(in the rows, 128 means zero)
Each row is followed by its class.
[109 115 118  77 134 151 152 141 140 121 123 140  67 141 127  89 150 123
 117 110 179 100 121 175 153 110 122  83 135 138  97 153  91 111  79 138
 153  87 115 150 163 123 128 179 123  92 180 117 115 113 119 107] : V
[169 178 148 103  60 146 131  96 139 157 123 134 103 108  90 160 158 128
 115 108 118  75  40 132 153 176 115  85 101 151 115  91  63 139 100 100
 195 144  28  91 163 154 108 130 109 128 123 163 133 126 142 141] : A
[177 147 155 114  76 140 120  92 134 199 140 112 116 107 111 125 152 119
 125 151 116 111  75  91 117 183 133  88 124 121 101  98  93  98 114  96
 159  92  54  72 128 116  90 142 107 148 139 120 127 130 157 121] : E
[142 181 153 119  69 157 138  88 147 218 117 127 113  97  88 172 177 127
 133 137 113 120  91  77 124 182 161  90 127 102 121 118  97 129 113 118
 168 112  65  91 131 112 106 139 114 149 161 134 128 128 103 140] : E
[148 145 136  99 110 152 129 126 173 200  93 124 149 117 109 145 132  83
 137 132 127 136  94  82 133 138 126 132  93 179  86  75  98 108 104  93
 205 134  72  75 156 156 102 128 115 131 145 195 129 137 169 131] : J
[176 155 141 107 107 155 138 110 148 184  90 136 121 136 131 187 184 104
 118 169 121 106  96  77 109 169 153 121  99 158 116 120 105 120 105 106
 149 123  31 107 132 193  99 163  94 147 117 176 131 160 119 119] : G
[ 90 128  78  93  87 136 143 132 160 102 130 130 126 181 136 116 152  91
 137 100 165 103 135 177 177 111  67  90 122 120  78 156  91 104  63 100
 153 131 144 155 169 179 115 195 116 104 136 122 151  96 148  97] : A
[122 114 170  76 119 113 152 131 150 130 136 126 103 169 123  79 148  96
 134  78 163 124 139 160 168 119  87  71 126 142 100 183 101 106  35 114
 141  81 148 141 136 168 147 198  86 120 159 114 158 126 155  98] : J
[167 141  84 142  70 119 156 122 110 100 128 121 105 134 124 141 139 137
 145 116 115 147 173  85 151 162  90  94 112 105 155 149  81 107 118 119
 139  81 100 122 159 155 119 146 137 146 136 112 158 161 116 116] : E
[103 126 134 115 152 122 161 132 148 110 144 123 133 146 131 122 145  97
 126  98 164 157 149 158 143 112 100 102 128 116 100 141 122  87  62 111
 130 121 144 127 176 168 112 184 130 108 165 134 139 139 151  95] : Z
[187 154 146 165  96 136 143 117 135 166 116 129 114 128 114 164 168 108
 124 137 130 130  53 107 114 167 126 114 102 142 124  84 104 118  84 126
 159 132  69  90 136 182  85 144  89 145 162 175 111 148  88 126] : Z
[196 180 123 126  98 147 128 104 122 144 128 162 110 114 103 166 149  73
 122 133 110 101  46  92 103 166  76  97 100 163 134 102  62 106 116 107
 183 159  74  92 142 163  68 131 103 129 127 174 114 133 137 124] : Z
[119 130 140  87 121 137 150 150 161 125  89 117 103 184 147  67 121 100
 152 121 165 140 156 173 136  79 122 101 128 133  91 161 128 136  28 110
 146  75 194 154 173 142 148 196  75 105 171 103 108  97 124  91] : E
[150 115 110 145  70 107 120 121 127 137 166 132 146  84 110 104 115 169
 139 117 104 112 146  96 154 154 117 130 118  88 157 143 116 126 102  93
 146  86  96 144 144 161 149 150 141 142 149 126 174 133 107 171] : E
[167 129 145 119  87 139 128 104 124 161  99 106 122 132 118 148 158 126
 136 153 125  96  67  90 126 168 149  92  87 101 138  90  88 112  99 128
 176 139  46  99 147 156  94 130 113 145 128 152 132 133 140 115] : G
[133 122  57  92 126 156 159 124 204 106 146 127 125 179 121 130 106  91
  99 143 144  88 126 136 119 116  79  57  97 102  57 141 121  61 119 100
 157 113 119  69 160 122 106 190 127  93 163 102 122  75 133  89] : F
[158 138 159 128 112 110 132 100 140 177 110 115 120 137  95 147 167 100
 140 116 115 102  57 116 118 144 125 112 117 118 128 101  93 125 105 118
 180 165  42 110 164 154  98 172  94 170 119 186 132 127 118 144] : S
[109 126 154  93 145 149 145 144 132 130 174 116 120  71 131  93 162 115
 134 107 164 117 144 190 144 110 145  49 130 100  90 111  92  80 100 105
 150 119 146 155 168 116  93 208 123  98 161 114 129 101 129  78] : Z
[104 157  82  56 122 164 150 150 191 128 138 100 106 125 132 104 115 110
 151 123 137 144 163 174 141  94  90  93 130 140  69 125 114  77 100 100
 152  75 151 120 152 114 126 158 118 103 150  82 121  97 135  97] : E
[169 119  63 163  77  78 124 117 114 102 133 126 145 155 131 129  99 151
 114 121 123 131 153  87 132 194  84 128  97  78 152 143 128 103 109 134
 172 105 106  89 135 169 117 166 152 149 117 119 169 152 117 150] : F
[161 117 107 161  80 113 146 120 134 123 135 124 155 140 114  94 100 164
 144  82 139 137 133 104 157 125  65 134 115 100 177 140 130  98 111 116
 144  92  88 115 126 169 150 172 120 143 133  91 170 133 131 135] : S
[101 125 106  90 125 167 144 129 152 134 136 125 118 149 122 134 139  77
 115 127 142 109 161 160 154 132 131  74 142 153  91 198 108 117 107 109
 132 120 150 160 149 115 124 184 123 115 178 114 145 102 138 108] : J
[104 138  92  87  97 151 131 119 172 131 144 119 134 183 130 142 139  91
 119 130 162 115 157 149 173 160 100  49 140 138  87 195 101 118  97 101
 146 124 157 123 152 131 106 202 126 124 148 103 144 110 133  89] : A
[111 143 114  77 137 148 143 136 160 119 119 137  92 154 131 143 132 102
 104 118 162 121 190 159 142 119 133  73 143 106 102 166 112 119  98 123
 131  96 153 164 138 128 122 196 110 121 143  88 136 111 132  98] : F
[133 116 138 104 161 152 146 128 184 109 134 112 119 135 136  66 104  87
 130 139 167 132 146 142 144  98 100  63 114 150  87 134 106  89 117 108
 133  82 158 126 155 117 115 199 124 104 129  99 122  89 155  68] : S
[144 139  91 146 105 135 108 122 141  91 149 100 144  76 113 133  80 138
 131 149 101 133 157  66 132 148  88 135 102  92 161  84 105 113 151 123
 157 116 101 139 142 142 121 116 154 130 126 129 161 119 105 170] : S
[115 134 128  75 128 156 129 128 178 120 125 100  96 138 151 110  95  94
 142 127 166 150 172 176 131 144 116  58 139 178  91 130 114  99  68 128
 199 106 156  97 129  78 101 186 106  96 173  74 115  96 162  81] : J
[181 104  77 152  68  96 143 130 111 119 130 132 140 107 106 142 123 143
 112  93 137 107 148 101 184 158  75 121  96  86 174 122  82 126 124 107
 133 118  72 171 156 198 155 154 153 160 121 149 167 141 124 152] : A
[159 122  84 156  86 108 103 142 128 136 146 170 152 115 108 142 124 137
 125 124 119  87 102  67 145 149  60 132  83 134 160 128 117 116 112 124
 175  99  81 100 131 195 110 132 138 134 143 172 158 150 136 136] : F
[172 164 160 137  92 152 132  96 164 164 109 127 115 117  98 149 138  79
 103 158 113 142  91  97 107 180 131  74 111 119 132 103  88  95  96  97
 211 145  35  70 139 115  63 182 116 139 158 150 128 103 114 126] : S
[137 105 124 107 148 145 155 147 171 123 113 139 106 180 128  96 118  97
 104 152 145 109 110 167  94  75  96  50 140 124  84 129 121  76  97  89
 164 109 151  79 148 136 106 204  87 122 146 119 107  91 121  57] : F
[149  90  91 148  54  95 108 116 101 104 157 149 144  88 117 168 125 143
 133 119 100 121 127  64 164 173  98 122  96 123 166 117  86 134 122 137
 159 112  99 131 124 169 107 132 142 148 155 156 162 143 118 131] : G
[179 159 175 129 105 171 113 106 134 177 111 128 103  94 102 145 148 107
 114 178 115  94  52 125 101 160 116  73 121 132 111  98  89 102 135 121
 196 127  48  79 161 123  75 164  81 147 127 147 131 129 120 132] : S
[166 161 130 122  73 156 121 110 139 175 125 112 122 134 109 185 155 120
 104 145 126  99  64  46  79 195 129 148  99 135 114 113 111 107  99 117
 184 141  46  93 126 143  73 116 113 135 155 154 118 119 138 144] : H
[153 118 118 130 101 160 118  94 146 134  90 105 128 157 118 159 125 106
 150 166 147 125  84  72 103 173 136 125  97 102 127 103 116 116 113 131
 183 144  54 106 139 161  93 167 114 143 144 162 146 140 128 152] : S
[184 147 150 137 116 175 138 101 173 174 110 123 119 168 106 139 144 101
 130 151 144 126  58 119 121 156  93  68 105 141 106 115 110  98 102 104
 184 121  48  59 139 160  90 195  89 147 154 137 143 130 144 129] : S
[188 152 137  98  48 170 121 106 146 134 101 107 102 155 110 162 118  93
 112 157 128 110  87  61 116 186 113  98  89 175 108  82  68 129 112 126
 188 112  92  54 132 152  56 120 108 131 151 127  93 119 136 120] : A
[190 150 133 131 120 158 124 110 148 170 100 113 126 146 104 182 149 100
 100 156 140 120  68 105 106 181 141 104  74 106 113  93 125 102  92 113
 208 175  67  66 123 178  97 157 130 146 168 189 117 146  99 132] : Z
[135 150 118 111  82 136 104  83 159 162 118 148 123 144 116 194 141 112
 118 168 118 101  80  64  93 189 138 108 114 104  89  92 102 134 123 133
 169 115  43  98 141 158 109 156 117 142 122 161 163 143 107 134] : F
[141 129 116  95 130 144 149 133 182 133 147 121 122 142 129 136 129 102
 103 113 154 139 179 153 148 106 126  65 102 158  53 136 101  89 124 108
 150 125 184 129 146 128 104 180 115 121 159 100 113 112 136  90] : J
[156 172 164 116 103 131 149  91 143 167 113 165  96 128 107 166 153 117
 108 115 111 136  69  78 109 169 154 116 126 151 113  78  84 150  98 121
 192 146  77  72 146 115  54 139 115 144 146 203 109 126 117 126] : F
[134 104  66  94 140 127 138 126 159 144 118 116 117 134 124 116 116 102
 119 135 166  99 160  66 148 127  97 103 121 131  88 170 118  85 123 117
 148 102 147 107 125 155 148 184 119 120 119  89 124 125 144 108] : H
[108 105  85 113 129 130 132 127 184 148 149 130 123 145 127  96 130 115
 145 136 157 124 161 182 150 116 126  45 126 120  77 175 122 103 105 105
 127  97 145 143 154 111 146 185 126 108 147  82 120 103 121  98] : E
[177 167 106 105  52 139 120 108 157 168 106 129 110 125 119 128 136 109
 142 147 110  82  58 121 126 151 125 118  93 138 108 119  91 109  67 105
 222 115  54  75 175 165 105 160 103 131 159 122 140 104 134 127] : E
[124 126  82  72 133 126 136 137 196 120 146 130 108 166 154  85  96 122
 160 123 154 137 137 168 166 124 103  67 118 156  83 143  94 115  73 120
 177  97 165 116 228 113  91 190 113 112 138 103 133 105 164  82] : F
[143 172 118 107  92 147 119  94 174 162 104 124 123 109 143 173 128 113
 147 165 110 137  88  72 132 168 140 103 105 175 100  58  85 141 100 112
 212 123  84  82 165 128  85 162 119 123 128 157 130 127 143  95] : G
[123 124 116  73 106 128 128 128 157 111 166 129 128 144 108 105 140  87
 101 102 159 104 129 110 154 114 117  79 104 126  75 164  88  96 116  91
 137 115 155 164 136 131  76 197 123 121 142 130 130  99 137 103] : S
[158 176 199 122 118 152 151  88 124 183 112 142 110  93 125 170 170 105
 120 159 118 151  86  51 133 170 151 101 136 146 130  86  84 117 100 127
 149 100  62  93 129 121  77 140  87 136 177 180 131 142 143 105] : G
[118 100 110  70 143 156 143 146 127 136 138 119 112 156 119  81 139 105
 106 119 166 114 130 175 138 118  89  72 123 150  48 162 117  93  94 118
 147  98 144 126 160 138 128 199 110 111 163 123 116 107 137  96] : H
[148 100 122  98 154 131 167 134 193 127  89 120 108 161 152 109 135  99
 123 126 182 138 132 196 154 117 110  95 126 110  80 146 122  86  66 105
 142 109 146 109 165 156 176 205  89 133 129 123 126 123 135  84] : V
[178 162 175 138 125 159 180  89 149 184  96 118  96 139 111 134 176 156
 113 133 162 101  45  91 103 159 153 124 105  88 119  93  97 116 100 134
 136 101  35 112 156 169 142 134  82 112 166 170 117 135 107 153] : V
[163 151 182 131 100 134 136 102 131 183 120 103 127  97 104 105 156 119
 136 142 125 116  57  50 106 191 124 115 114 135 145  86  93 117  62 119
 148 106  54 105 145 159 101 130  95 138 137 165 113 124 136 131] : H
[134  87 126  72 149 134 119 137 152 113 144  81 116 160 128  42 106  94
 123 130 163 113 128 173 167 125  88  63 116 120  98 160 103 100  83  98
 142 102 151 130 169 125 116 180 107 117 128 112 125  92 174  86] : S
[161 148  66 164  82 124 141 120 161 122 119 157 140 138 128 154 105 154
 135 144 128 158 145  69 111 172  90 107  98  68 161 129 124 104 102 117
 161 110  90  97 142 166 134 160 143 132 124  95 178 135 102 161] : F
[182 130  97 144  76  85 103 111  98 148 152 166 146  96 133 149 122 123
  84 120 134 138 152  48 142 164 125 181  99  90 145 118  95 115 112 122
 132 130 100 179 123 191 102 135 129 135 141 147 144 147 107 143] : Z
[147 107  65  76 109 169 146 123 174 135 116 138  71 168 122  95 109 100
  96 136 174 125 140 115 143 123 122  80  98 172  53 142  81  93 111 136
 160  92 123 125 140 132  96 164 133 101 158  80  88  87 113  86] : H
[135 107 101 116  97 143 120 148 185 131 122 167 108 149 140  95 120  86
 129 116 195 131 136 154 175  91 103  85  81 146  71 122 100  98  42 104
 194 100 160 152 162 175 106 208 132  95 166 104 126 109 137  71] : Z
[176 155 153 168  94 137 113 105 143 159 139 166 133 127 103 196 173 108
 133 133 133 104  39 125 102 166 102 106  83 175 125 110 107 119  92 136
 169 155  73 102 133 196  89 127  86 134 159 191 107 161 106 122] : Z
[106 118  82  77 117 153 153 135 174 122 146 119 124 146 118 122 138  73
 108 115 150 107 141 111 157 126 105  85 111 108  78 171  95 101  90 114
 135 116 131 122 134 152 112 157 120  90 196 117 154  74 134 126] : J
[110 108 132 106 120 138 141 127 172 144 125 135 120 155 121 124 134  93
 115 129 164 121 143 162 187 102 131  64 141 131  69 175  98 104 126 110
 126 119 185 128 142 115 130 157  95 124 144 116 113 101 124  77] : A
[129 133 109 163  60 116 109 115 128 105 162 125 138 102  93 137 117 145
 143 113 100 128 145 112 139 158  93  88 110 100 174 133  75 119 123 123
 146  92 102 142 133 173  98  95 143 128 134  93 154 139 147 143] : E
[177 133 138 136  77 152 118 113 145 173  94 146 119 145  93 173 143  75
 111 141 145 109  50  67 117 169 133 119  85 154 123  98  86 123  96 112
 197 137  64  94 130 180  73 127 130 149 155 196 115 148 125 113] : Z
[161 164 169 122  90 116 118 116 130 153 144 130 117 101 106 192 143 101
 116 124 128 135  90  81 112 157 154  91 106 110 112  74  84 102 118 127
 174 136  58 120 150  98  75 128 117 133 169 159 122 150 110 121] : Z
[158 145 106  79 141 142 173 137 195 122 106 108 103 176 152  81 116 115
 115  92 170 136 150 171 165 127  81 112 124 139 134 160 104 100  53  92
 144  99 166 155 161 152 130 205 113 119 115 106 105 114 162  68] : V
[168 149 135 129  98 164 130 106 184 201  90 125 131 166 106 161 148 119
 129 173 147  99  66 115 111 140 131  86 108 133 110 105 109 106  97  77
 185 157  54  94 156 181 130 154  87 142 133 156 116 124 123 129] : A
[169 146 118 149  77 107 132 118 144 107 133 119 139 143 132 156 113 142
 116 104  99 145 167  83 160 140  86 146  84 138 146 103 112 131 101 128
 156  96 131 117 117 201 118 151 143 149 128 109 152 145 128 131] : G
[171 135 112 159  32  96 100 119  95 114 153 129 139 146 111 142 106 135
 117 129 124 126 127  44 154 158  50 103 103 117 161 119  69  91 137 136
 140  72  81 107 117 173 103  89 111 125 151  90 149 151 152 118] : A
[167 144  66 166  59 107  99 123 133 115 139 160 154 124 147 153  95 153
 122 103 136 158 142 100 159 170  91 158  89 139 149 114 100 143 114 113
 168 121 115 149 146 191 126 121 162 134  98 137 171 164 120 110] : Z
[100 133 130  58  84 128 137 124 152 116 148 132  86 122 121  98 153  83
  84 128 174 138 162 101 133 166 127  67 129 122  90 143  58  85  47 106
 147  75 128 140 157 119  80 168 146  92 167 101 112 104 137  92] : V
[120 129 108 142  44  97  87 120 134 128 169 113 155 112 125 149 118 168
 120 116 130 135 182  74 157 174 103 108 112  95 157  85  95 134  86 111
 176 123  86 142 146 171  94 154 176 136 140  97 168 143 130 142] : A
[107 116 135  91 105 149 118 117 145 141 144 156 100 133 137  98 144  90
 122 141 166 116 181 143 106 128 128  63 138 108  70 167 105 115 101 106
 113  78 152 184 119  96 117 195 116  94 129  70 120  99 135 110] : E
[150 140 119 170  56 128 123 114 108 110 150 166 107  93  94 160 136 140
  81 125 112 128 129  47 141 178  93 129 116  98 185 116  60 136 105 124
 145  89  72 173 121 165 110  97 147 119 188 169 146 135  88 158] : V
[106 105 123  79 100 142 147 122 167 139 118 109 112 126 131 120 149  90
 107 153 161 103 152 116 152 115 144  70 113 109  61 127 111  86  81 110
 122  76 155 142 138 136 127 205 113 115 147  84 112  99 124  68] : G
[136  93 131 101 106 164 157 114 168 134 148 168  97 143 106 118 145 106
 107 120 194  88 120 160 152 126  96  51 113 125  59 161  95 112 121 125
  99  82 126 174 131 138 152 184 118 116 161 125 130  94  98 128] : A
[179 116  51 175  68 107 132 138 156 124 134 110 152 120 118 142  97 149
 145 116 121 135 139  34 169 167  71 147  71 126 174 123 104  96 110 135
 176 110 104 109 152 176 120 111 144 150 151 136 138 135 112 118] : H
[142 109  96  72 102 156 135 132 172 119 127 148  94 175 111 100 117  87
  95 117 168 105 127 134 145 112  54 103 110 133  97 150  93  90  54 100
 182 107 169 136 130 172 124 188 123 119 184 122 110  92 137 116] : V
[124 146 138  79 133 143 147 143 184 144 140 145  95 109 137  91 132  84
 111 128 154 116 164 138 169 112 101  65 148 138  72 146  90 107  84 118
 138  69 166 126 162  87 129 205  98  99 167  95 112  97  98 102] : V
[150 143 121  53  72 167 140 129 158 180 116 153 101  78 124 149 159 142
 107 117 147 104  81  77 139 163 158 112 120 115 127  90  74 117  96 106
 189 135  47 106 164 102  73 167 140 129 150 149 121 124 112 100] : V
[121 144  89  97 131 147 167 135 200 157 137 154 130 129 128 100 146 117
 124 119 195 118 153 122 139 131  97  94 113 139  98 171 108  97  80 123
 130  83 142 143 160 146 151 179 125  95 172 127 118 100  90 122] : V
[110 125 134 130 131 121 132 130 165 116 150 132 114 139 121 119 150  94
 125 134 171 104 154 168 130 143 108  54 122 119 100 151 116  82  64 116
 143  88 127 139 142 142 108 181 111 116 149 115 132 115 153 104] : F
[112 119 134  98 134 135 148 126 167 120 146 105 114 136 141 134 127  75
 130 148 118 136 140 163 127 119 103  74 136 141  90 138 102  89 102 128
 143  84 150 128 160 118 102 206 111 116 172  94 133  82 154  79] : G
[126 110  44 157  35 108 101 137 149 132 146 123 171 119 116 153  97 151
 146 130 110 113 159  61 170 158  87 124  90 127 175 142  91 103 123 112
 205  98 100 120 156 177  93 124 162 134 134 113 170 143 141 124] : G
[169 135 109 158  62 109 123 108 143  95 161 156 152 107 109 152 109 160
 120 121  96 103 138  48 132 158 140 142  79  92 171 144 116 116 117 120
 149 132 129  93 131 176 117 116 156 144 141 100 161 116 109 165] : F
[114 126 144  72 125 171 126 135 174 112 153 126  96 140 126  91 136 112
 148 132 152 120 142 155 144 104 130  80 114 148  88 157 120 121  65 115
 103  85 179 152 125 144 119 142 119 110 166  77 114 101 141 119] : E
[153 146 138 162 130 157 126 100 132 172  76 130 100 133 113 161 158 121
 140 167 120 117  68 134 107 147  96 113 126 107 135  93 126 143  78 115
 157 127  61 122 146 185 142 140  89 140 131 171 129 160 145 153] : E
[140 156 182 113  95 148 110  92 145 194 103 118 113 123 112 172 169 122
 104 173 122 137  89  93 124 179 200  90 110 110 127  90  88 127  77 116
 180 135  48 132 123 163  75 138 111 144 153 161 131 138 121 120] : G
[153 145  52 149  68  84 117 125 133  95 157 135 151 120 135 180 118 137
 149 102 108 139 137  80 156 158  79 143  82 100 164 131 100 115 102 136
 158 133  78 105 184 205 139 130 155 123 139  96 190 154 123 131] : Z
[154 161 150 107 103 162 130  85 126 163 105 110 122  92 110 170 150 130
 135 146 126 121  97 112 101 184 159  84 120  81 123  78  92 121 124 111
 180 145  61 118 146 123  93 156 124 150 126 161 136 148 146 131] : E
[202 178 159 137 108 141 161  98 149 162  93 129 127 156 109 150 144  99
 106 146 130 112  59 105  95 162  89  92 104 142 129 101 101 105  82  88
 169 139  37  76 158 186 105 184  91 131 132 161 117 138 150 142] : A
[145 174 184 140  65 111 118  84 120 194 114 152 114 106 105 137 159 125
 111 138 136 108  74  82 134 184 177  99 124 117 119  83  85 128  68 132
 186  86  26 111 160 130  90 153  94 133 169 163 140 138 131 121] : F
[159 122  82 152  55  80 151 125 131 127 133 120 133 118 114 107 113 169
 126  60 109 129 133  86 180 149  73 152  85 132 171 119  80 122  96 121
 173  98  84 123 171 196 130 118 154 131 118 137 164 148 140 119] : J
